Here is a tiny trained network, its code and every weight. The questions are about switching its units off for an input and a class, where a switched-off unit gives its printed mean instead of its output.

import numpy as np


def w(rows, s, z=0):
    codes = np.array(rows[::2]) - 128.0
    scale = np.full(codes.shape[1], s)
    scale[-1] = z or s
    return codes * scale


def f(y):
    return np.maximum(y, 0)


def log_softmax(a):
    a = a - a.max(-1, keepdims=True)
    return a - np.log(np.exp(a).sum(-1, keepdims=True))


def net(x, mask):
    res = np.array(x, float).reshape(1, 3) / 4 @ E
    y = f(res @ A[0][:, :-1].T + A[0][:, -1])
    res = res + np.where(mask, y, B[0][:, -1]) @ B[0][:, :-1]
    return log_softmax(res[-1] @ U[:, :-1].T + U[:, -1])


A, B = {}, {}
E = w([
[43,26,128,121,135,82],'x0',
[31,223,131,130,98,83],'x1',
[163,82,132,124,2,108],'x2',
],0.0081)
A[0] = w([
[77,77,136,131,123,133,20],'n1',
[81,163,110,123,84,130,50],'n2',
[159,104,133,126,145,134,57],'n3',
[92,80,133,130,105,105,91],'n4',
[75,81,131,122,162,120,39],'n5',
[104,107,131,125,129,135,212],'n6',
[55,44,116,125,115,111,7],'n7',
[100,149,129,130,111,134,190],'n8',
[161,165,126,103,106,137,68],'n9',
[98,150,99,130,105,124,85],'n10',
[172,162,109,130,119,129,81],'n11',
[37,194,141,133,74,117,56],'n12',
[104,104,127,118,134,124,233],'n13',
[140,115,135,123,84,124,45],'n14',
[194,50,139,121,163,146,75],'n15',
[154,162,124,121,114,140,50],'n16',
[159,161,128,145,126,138,38],'n17',
[178,188,134,116,113,136,2],'n18',
[146,108,126,148,15,128,51],'n19',
[199,71,115,130,162,122,46],'n20',
[154,112,138,141,68,103,32],'n21',
[165,170,128,120,122,135,154],'n22',
[172,170,126,134,120,121,46],'n23',
[113,151,140,125,255,133,40],'n24',
[151,152,128,142,127,127,222],'n25',
[117,120,122,108,28,143,37],'n26',
[72,184,139,115,96,97,39],'n27',
[164,169,121,123,93,145,65],'n28',
[134,127,130,127,125,121,235],'n29',
[140,124,123,123,99,120,233],'n30',
[83,153,141,131,109,133,55],'n31',
[119,139,121,138,181,134,37],'n32',
[107,149,121,122,194,139,40],'n33',
[156,120,137,113,48,111,106],'n34',
[172,169,145,145,115,143,85],'n35',
[117,154,136,122,122,97,58],'n36',
[180,77,135,122,147,155,37],'n37',
],0.019,0.0075)
B[0] = w([
[124,127,171,111,134,59,160],'n1',
[148,117,92,131,92,94,170],'n2',
[132,113,105,131,96,108,159],'n3',
[124,126,184,116,140,99,183],'n4',
[120,134,177,100,145,59,173],'n5',
[128,137,166,141,116,194,194],'n6',
[129,139,215,103,130,44,199],'n7',
[144,118,123,151,101,169,190],'n8',
[132,120,165,115,130,107,165],'n9',
[138,135,114,156,114,119,157],'n10',
[133,132,167,122,119,106,171],'n11',
[147,127,67,171,61,95,232],'n12',
[117,134,176,157,116,215,210],'n13',
[126,136,99,107,162,108,157],'n14',
[143,132,71,174,50,107,255],'n15',
[127,131,155,119,134,92,153],'n16',
[117,131,147,102,130,71,152],'n17',
[119,124,175,109,140,52,173],'n18',
[112,119,76,105,231,112,231],'n19',
[146,122,79,159,73,91,220],'n20',
[139,133,95,98,185,114,177],'n21',
[128,124,186,150,120,140,201],'n22',
[127,121,164,110,130,90,163],'n23',
[131,146,70,100,253,120,247],'n24',
[103,136,176,145,99,187,211],'n25',
[122,126,75,93,196,100,195],'n26',
[148,117,88,163,80,104,197],'n27',
[121,126,171,114,127,95,176],'n28',
[132,122,151,160,120,211,209],'n29',
[110,125,131,148,119,214,216],'n30',
[136,111,105,137,103,110,159],'n31',
[122,125,92,91,172,103,164],'n32',
[129,122,90,88,195,110,186],'n33',
[142,163,95,109,197,137,220],'n34',
[125,132,178,131,117,107,184],'n35',
[136,113,110,128,104,111,146],'n36',
[149,119,87,161,84,92,205],'n37',
],0.049,0.01)
U = w([
[215,142,60,204,64,90,123],'0',
[157,180,76,99,227,135,144],'1',
[154,167,247,123,125,60,105],'2',
[138,158,146,159,110,254,254],'3',
[67,136,95,47,70,136,81],'4',
[131,96,103,75,102,135,74],'5',
[100,92,86,69,111,127,80],'6',
[133,167,99,61,60,111,83],'7',
],0.0092,0.0056)

Each question gives the input, the list of numbers given to net, and the class t.
The units are the neurons (one row each of A and B). Each row of codes is followed by its name. A weight is (code - 128) times the scale printed after its matrix; where a second scale follows, it is the last column's (A, B and U).
mask holds one flag per neuron, in row order. A switched-off neuron (its flag False) gives its mean, the last column of its row in B, instead of its output. The means were averaged over made-up inputs and are rounded, as every weight is.
A unit's drop is (log p(t) with every unit on - log p(t) with that unit switched off) / (log p(t) with every unit on - log p(t) with every unit switched off).
The circuit of an input: a set's keep is (log p(t) with only the set's units on - log p(t) with every unit switched off) / (log p(t) with every unit on - log p(t) with every unit switched off). Starting from the 12 units with the biggest drops (on a tie, the unit counted first), units are removed one at a time, each time the one whose removal leaves the highest keep (on an exact tie, the one counted first), for as long as the keep stays at least 0.8.
units of the circuit, in order: the units of the circuit, biggest drop first
most important unit: the unit with the biggest drop
k most important neurons: the k neurons with the biggest drops, biggest first
drop when u is switched off: that unit's drop, to one decimal
input [0,-3,-3], class 3: 2 most important neurons : n12, n19
input [1,6,8], class 1: most important unit : n19
input [-2,2,-4], class 1: 2 most important neurons : n24, n30
input [5,-4,-5], class 1: 2 most important neurons : n24, n22
input [-8,6,7], class 2: 4 most important neurons : n18, n24, n28, n35
input [8,-5,-7], class 2: 2 most important neurons : n7, n5
input [3,-6,-7], class 1: 2 most important neurons : n24, n12
input [6,4,5], class 2: 2 most important neurons : n7, n24
input [5,3,-5], class 1: 3 most important neurons : n24, n33, n22
input [8,6,7], class 2: 2 most important neurons : n7, n4
input [-3,-4,-5], class 1: 2 most important neurons : n24, n12
input [-7,-6,-5], class 2: 2 most important neurons : n12, n18
input [4,-1,2], class 2: drop when n7 is switched off : 0.5
input [-5,3,6], class 1: units of the circuit, in order : n19
input [-3,-4,-6], class 1: drop when n24 is switched off : 2.3
input [-2,3,2], class 3: drop when n15 is switched off : 0.2
